Up to rounding, each matrix moves every point onto a flat space through zero. How many dimensions does that space have?
[[ 0.431 -0.027  0.301  0.080  0.088  0.012  0.027  0.258  0.139 -0.191
  -0.128 -0.018]
 [-0.027  0.927 -0.053  0.053  0.033  0.074 -0.013  0.113 -0.047 -0.093
   0.165  0.065]
 [ 0.301 -0.053  0.732  0.071 -0.082  0.123  0.111 -0.038 -0.100  0.031
   0.164  0.155]
 [ 0.080  0.053  0.071  0.566  0.175 -0.134 -0.244 -0.039  0.223  0.213
   0.033  0.158]
 [ 0.088  0.033 -0.082  0.175  0.842  0.052  0.200 -0.131 -0.054 -0.014
  -0.154 -0.022]
 [ 0.012  0.074  0.123 -0.134  0.052  0.842 -0.162 -0.088  0.006  0.104
  -0.083 -0.200]
 [ 0.027 -0.013  0.111 -0.244  0.200 -0.162  0.519 -0.119 -0.010 -0.159
   0.229 -0.136]
 [ 0.258  0.113 -0.038 -0.039 -0.131 -0.088 -0.119  0.371  0.070 -0.242
  -0.220 -0.005]
 [ 0.139 -0.047 -0.100  0.223 -0.054  0.006 -0.010  0.070  0.673 -0.001
   0.174 -0.317]
 [-0.191 -0.093  0.031  0.213 -0.014  0.104 -0.159 -0.242 -0.001  0.290
   0.108  0.086]
 [-0.128  0.165  0.164  0.033 -0.154 -0.083  0.229 -0.220  0.174  0.108
   0.467 -0.063]
 [-0.018  0.065  0.155  0.158 -0.022 -0.200 -0.136 -0.005 -0.317  0.086
  -0.063  0.340]]
 | 7

[[ 0.713  0.094  0.027  0.105 -0.241 -0.016  0.056  0.220 -0.135 -0.164
  -0.148  0.086]
 [ 0.094  0.791  0.209 -0.118  0.175  0.095 -0.049 -0.004 -0.108  0.174
  -0.102  0.066]
 [ 0.027  0.209  0.633  0.039 -0.131  0.128  0.024 -0.001  0.321 -0.087
   0.167 -0.116]
 [ 0.105 -0.118  0.039  0.691  0.149  0.190 -0.182  0.189 -0.107  0.009
   0.193 -0.104]
 [-0.241  0.175 -0.131  0.149  0.726  0.022  0.086  0.153  0.041 -0.163
  -0.094  0.045]
 [-0.016  0.095  0.128  0.190  0.022  0.383  0.045 -0.280 -0.216 -0.168
   0.127 -0.053]
 [ 0.056 -0.049  0.024 -0.182  0.086  0.045  0.881  0.105 -0.098 -0.038
   0.162 -0.086]
 [ 0.220 -0.004 -0.001  0.189  0.153 -0.280  0.105  0.537  0.170  0.153
  -0.002 -0.001]
 [-0.135 -0.108  0.321 -0.107  0.041 -0.216 -0.098  0.170  0.540 -0.128
   0.011  0.022]
 [-0.164  0.174 -0.087  0.009 -0.163 -0.168 -0.038  0.153 -0.128  0.720
   0.179 -0.096]
 [-0.148 -0.102  0.167  0.193 -0.094  0.127  0.162 -0.002  0.011  0.179
   0.534  0.261]
 [ 0.086  0.066 -0.116 -0.104  0.045 -0.053 -0.086 -0.001  0.022 -0.096
   0.261  0.852]]
 | 8

[[ 0.761 -0.020  0.205 -0.054  0.174 -0.101  0.024  0.064 -0.183 -0.165
   0.091  0.149]
 [-0.020  0.808  0.073  0.011  0.173 -0.151 -0.009 -0.014  0.258  0.126
   0.083  0.087]
 [ 0.205  0.073  0.741  0.097 -0.079  0.184 -0.099 -0.012  0.148 -0.043
  -0.191 -0.157]
 [-0.054  0.011  0.097  0.914 -0.076 -0.037  0.155 -0.113 -0.077 -0.008
   0.125  0.021]
 [ 0.174  0.173 -0.079 -0.076  0.533  0.097  0.152 -0.117 -0.210  0.242
   0.041 -0.162]
 [-0.101 -0.151  0.184 -0.037  0.097  0.789  0.009  0.056  0.032  0.214
   0.145  0.134]
 [ 0.024 -0.009 -0.099  0.155  0.152  0.009  0.651  0.334 -0.015  0.085
  -0.223  0.019]
 [ 0.064 -0.014 -0.012 -0.113 -0.117  0.056  0.334  0.603  0.201 -0.144
   0.163 -0.075]
 [-0.183  0.258  0.148 -0.077 -0.210  0.032 -0.015  0.201  0.317 -0.041
   0.001  0.036]
 [-0.165  0.126 -0.043 -0.008  0.242  0.214  0.085 -0.144 -0.041  0.249
  -0.088 -0.003]
 [ 0.091  0.083 -0.191  0.125  0.041  0.145 -0.223  0.163  0.001 -0.088
   0.764 -0.079]
 [ 0.149  0.087 -0.157  0.021 -0.162  0.134  0.019 -0.075  0.036 -0.003
  -0.079  0.871]]
 | 8

[[ 0.216  0.197  0.068 -0.189 -0.185 -0.009 -0.052  0.052  0.079  0.187
   0.030  0.091]
 [ 0.197  0.313  0.222 -0.078 -0.111 -0.004  0.074 -0.032 -0.114  0.296
  -0.019  0.026]
 [ 0.068  0.222  0.267 -0.034 -0.002 -0.018  0.152 -0.133 -0.294  0.096
   0.052  0.032]
 [-0.189 -0.078 -0.034  0.387  0.227  0.049  0.096 -0.010 -0.040  0.124
  -0.231 -0.247]
 [-0.185 -0.111 -0.002  0.227  0.187  0.016  0.092 -0.065 -0.123 -0.075
  -0.073 -0.123]
 [-0.009 -0.004 -0.018  0.049  0.016  0.010 -0.002  0.017  0.029  0.044
  -0.044 -0.036]
 [-0.052  0.074  0.152  0.096  0.092 -0.002  0.133 -0.108 -0.229  0.022
  -0.010 -0.045]
 [ 0.052 -0.032 -0.133 -0.010 -0.065  0.017 -0.108  0.116  0.228  0.089
  -0.067 -0.019]
 [ 0.079 -0.114 -0.294 -0.040 -0.123  0.029 -0.229  0.228  0.460  0.101
  -0.102 -0.019]
 [ 0.187  0.296  0.096  0.124 -0.075  0.044  0.022  0.089  0.101  0.536
  -0.237 -0.137]
 [ 0.030 -0.019  0.052 -0.231 -0.073 -0.044 -0.010 -0.067 -0.102 -0.237
   0.210  0.173]
 [ 0.091  0.026  0.032 -0.247 -0.123 -0.036 -0.045 -0.019 -0.019 -0.137
   0.173  0.167]]
 | 3

[[ 0.606  0.144 -0.014  0.062 -0.090 -0.094  0.185  0.289 -0.215  0.144
  -0.045 -0.101]
 [ 0.144  0.774  0.027  0.072  0.152  0.083  0.078 -0.027 -0.027 -0.296
  -0.099  0.115]
 [-0.014  0.027  0.856 -0.219 -0.047  0.101  0.137  0.008  0.110 -0.013
  -0.072 -0.161]
 [ 0.062  0.072 -0.219  0.618 -0.057  0.161  0.086 -0.015  0.275  0.026
  -0.015 -0.256]
 [-0.090  0.152 -0.047 -0.057  0.289  0.042 -0.078 -0.221 -0.246 -0.097
   0.087 -0.184]
 [-0.094  0.083  0.101  0.161  0.042  0.842 -0.048 -0.027 -0.087  0.239
  -0.003  0.110]
 [ 0.185  0.078  0.137  0.086 -0.078 -0.048  0.502 -0.016  0.096  0.023
   0.402  0.061]
 [ 0.289 -0.027  0.008 -0.015 -0.221 -0.027 -0.016  0.308  0.018  0.126
  -0.213  0.132]
 [-0.215 -0.027  0.110  0.275 -0.246 -0.087  0.096  0.018  0.585 -0.129
  -0.076  0.087]
 [ 0.144 -0.296 -0.013  0.026 -0.097  0.239  0.023  0.126 -0.129  0.303
   0.050 -0.016]
 [-0.045 -0.099 -0.072 -0.015  0.087 -0.003  0.402 -0.213 -0.076  0.050
   0.580  0.060]
 [-0.101  0.115 -0.161 -0.256 -0.184  0.110  0.061  0.132  0.087 -0.016
   0.060  0.737]]
 | 7

[[ 0.213  0.165 -0.003  0.073  0.224 -0.043 -0.201  0.036 -0.020 -0.130
   0.142  0.060]
 [ 0.165  0.208  0.123  0.205  0.182  0.085 -0.159  0.076 -0.020 -0.076
   0.013 -0.053]
 [-0.003  0.123  0.435 -0.004  0.193  0.297  0.102 -0.098 -0.071 -0.092
  -0.262 -0.057]
 [ 0.073  0.205 -0.004  0.580 -0.012  0.002 -0.045  0.200  0.003  0.114
   0.037 -0.374]
 [ 0.224  0.182  0.193 -0.012  0.466 -0.065  0.027 -0.171 -0.122 -0.247
   0.134 -0.018]
 [-0.043  0.085  0.297  0.002 -0.065  0.388 -0.124  0.093  0.036  0.019
  -0.323  0.076]
 [-0.201 -0.159  0.102 -0.045  0.027 -0.124  0.523 -0.259 -0.103  0.042
  -0.040 -0.272]
 [ 0.036  0.076 -0.098  0.200 -0.171  0.093 -0.259  0.235  0.088  0.098
  -0.028  0.016]
 [-0.020 -0.020 -0.071  0.003 -0.122  0.036 -0.103  0.088  0.049  0.053
  -0.023  0.060]
 [-0.130 -0.076 -0.092  0.114 -0.247  0.019  0.042  0.098  0.053  0.159
  -0.068 -0.097]
 [ 0.142  0.013 -0.262  0.037  0.134 -0.323 -0.040 -0.028 -0.023 -0.068
   0.328 -0.009]
 [ 0.060 -0.053 -0.057 -0.374 -0.018  0.076 -0.272  0.016  0.060 -0.097
  -0.009  0.417]]
 | 4
